B =
[[-2.30 -0.41  0.89  2.27  0.19  2.53]
 [ 0.47  1.10  0.38  1.47 -0.98 -0.24]
 [-1.22 -3.37 -0.46 -1.38 -2.63 -2.04]
 [ 1.16 -2.73 -0.40 -2.29 -4.66 -4.57]
 [ 0.69 -0.81 -0.33 -1.90 -1.89 -4.34]
 [-1.64  0.71 -0.87 -0.70  0.37  0.35]
 [ 1.60 -0.19  0.13 -0.16 -2.51 -2.28]
 [ 0.97  0.56 -0.65 -4.54 -3.53 -4.59]
 [-1.43 -2.10  0.80  3.05 -1.52  1.29]
 [-0.67 -1.84 -1.15 -2.86 -4.11 -4.08]
 [ 1.75  3.08  0.05  2.37  3.15  1.39]
 [ 0.29 -2.35 -0.76  0.77 -0.26 -0.30]
 [-0.10 -0.18 -0.36 -2.96 -0.73 -2.85]
 [-0.03  4.31 -0.81  6.09  5.14  3.79]]
Indices start at 1.
(1, 1) = -2.30
(12, 4) = 0.77
(12, 2) = -2.35
(4, 5) = -4.66
(12, 3) = -0.76
(6, 5) = 0.37
(13, 5) = -0.73
(10, 1) = -0.67
(1, 6) = 2.53
(7, 1) = 1.60
(3, 3) = -0.46
(8, 2) = 0.56
(5, 5) = -1.89
(6, 6) = 0.35
(4, 6) = -4.57
(8, 5) = -3.53
(13, 2) = -0.18
(12, 1) = 0.29
(5, 4) = -1.90
(9, 6) = 1.29
(1, 4) = 2.27
(3, 4) = -1.38
(14, 4) = 6.09
(11, 1) = 1.75
(11, 6) = 1.39
(6, 4) = -0.70
(11, 2) = 3.08

X =
0.00	0.26	0.15	0.16	0.06	0.15	-0.08	0.14	0.23
0.23	0.17	0.03	0.07	0.15	0.12	0.13	0.19	0.11
-0.01	0.03	0.03	-0.05	-0.02	0.19	0.11	-0.18	0.08
0.07	0.06	0.24	-0.02	0.05	-0.04	0.03	0.04	-0.01
0.18	0.10	0.26	0.02	0.03	-0.02	-0.02	0.20	0.04
0.08	0.06	0.06	0.05	0.03	0.06	0.07	0.06	0.11
0.02	0.03	0.05	-0.07	0.17	-0.12	0.13	-0.04	-0.03
0.05	0.05	0.07	0.14	0.09	0.13	0.14	0.00	0.02
0.07	0.04	-0.07	0.08	0.02	0.11	0.12	0.08	0.17
0.01	0.03	0.00	-0.02	0.09	0.03	0.17	-0.01	0.02
0.28	0.21	-0.03	0.13	0.17	0.12	0.14	0.17	0.13
0.12	0.06	0.08	0.08	0.07	0.05	0.06	0.11	0.09
0.10	0.06	0.08	0.08	0.11	0.07	0.06	0.02	-0.03
0.00	0.16	0.10	0.11	-0.02	0.05	0.00	0.10	0.21
Rows and columns are counted from 1.
row 1 col 1 -> 0.00
row 7 col 1 -> 0.02
row 12 col 2 -> 0.06
row 6 col 3 -> 0.06
row 6 col 1 -> 0.08
row 3 col 9 -> 0.08
row 4 col 1 -> 0.07
row 2 col 6 -> 0.12
row 8 col 9 -> 0.02
row 7 col 7 -> 0.13
row 11 col 2 -> 0.21
row 12 col 7 -> 0.06
row 10 col 6 -> 0.03
row 5 col 1 -> 0.18
row 1 col 3 -> 0.15
row 2 col 7 -> 0.13
row 7 col 2 -> 0.03
row 8 col 1 -> 0.05
row 2 col 8 -> 0.19
row 7 col 9 -> -0.03
row 2 col 3 -> 0.03
row 1 col 5 -> 0.06
row 5 col 5 -> 0.03
row 12 col 8 -> 0.11
row 4 col 8 -> 0.04
row 4 col 7 -> 0.03
row 4 col 5 -> 0.05
row 6 col 7 -> 0.07
row 4 col 9 -> -0.01
row 2 col 5 -> 0.15
row 7 col 6 -> -0.12
row 9 col 7 -> 0.12
row 13 col 4 -> 0.08
row 13 col 6 -> 0.07
row 9 col 6 -> 0.11
row 11 col 3 -> -0.03
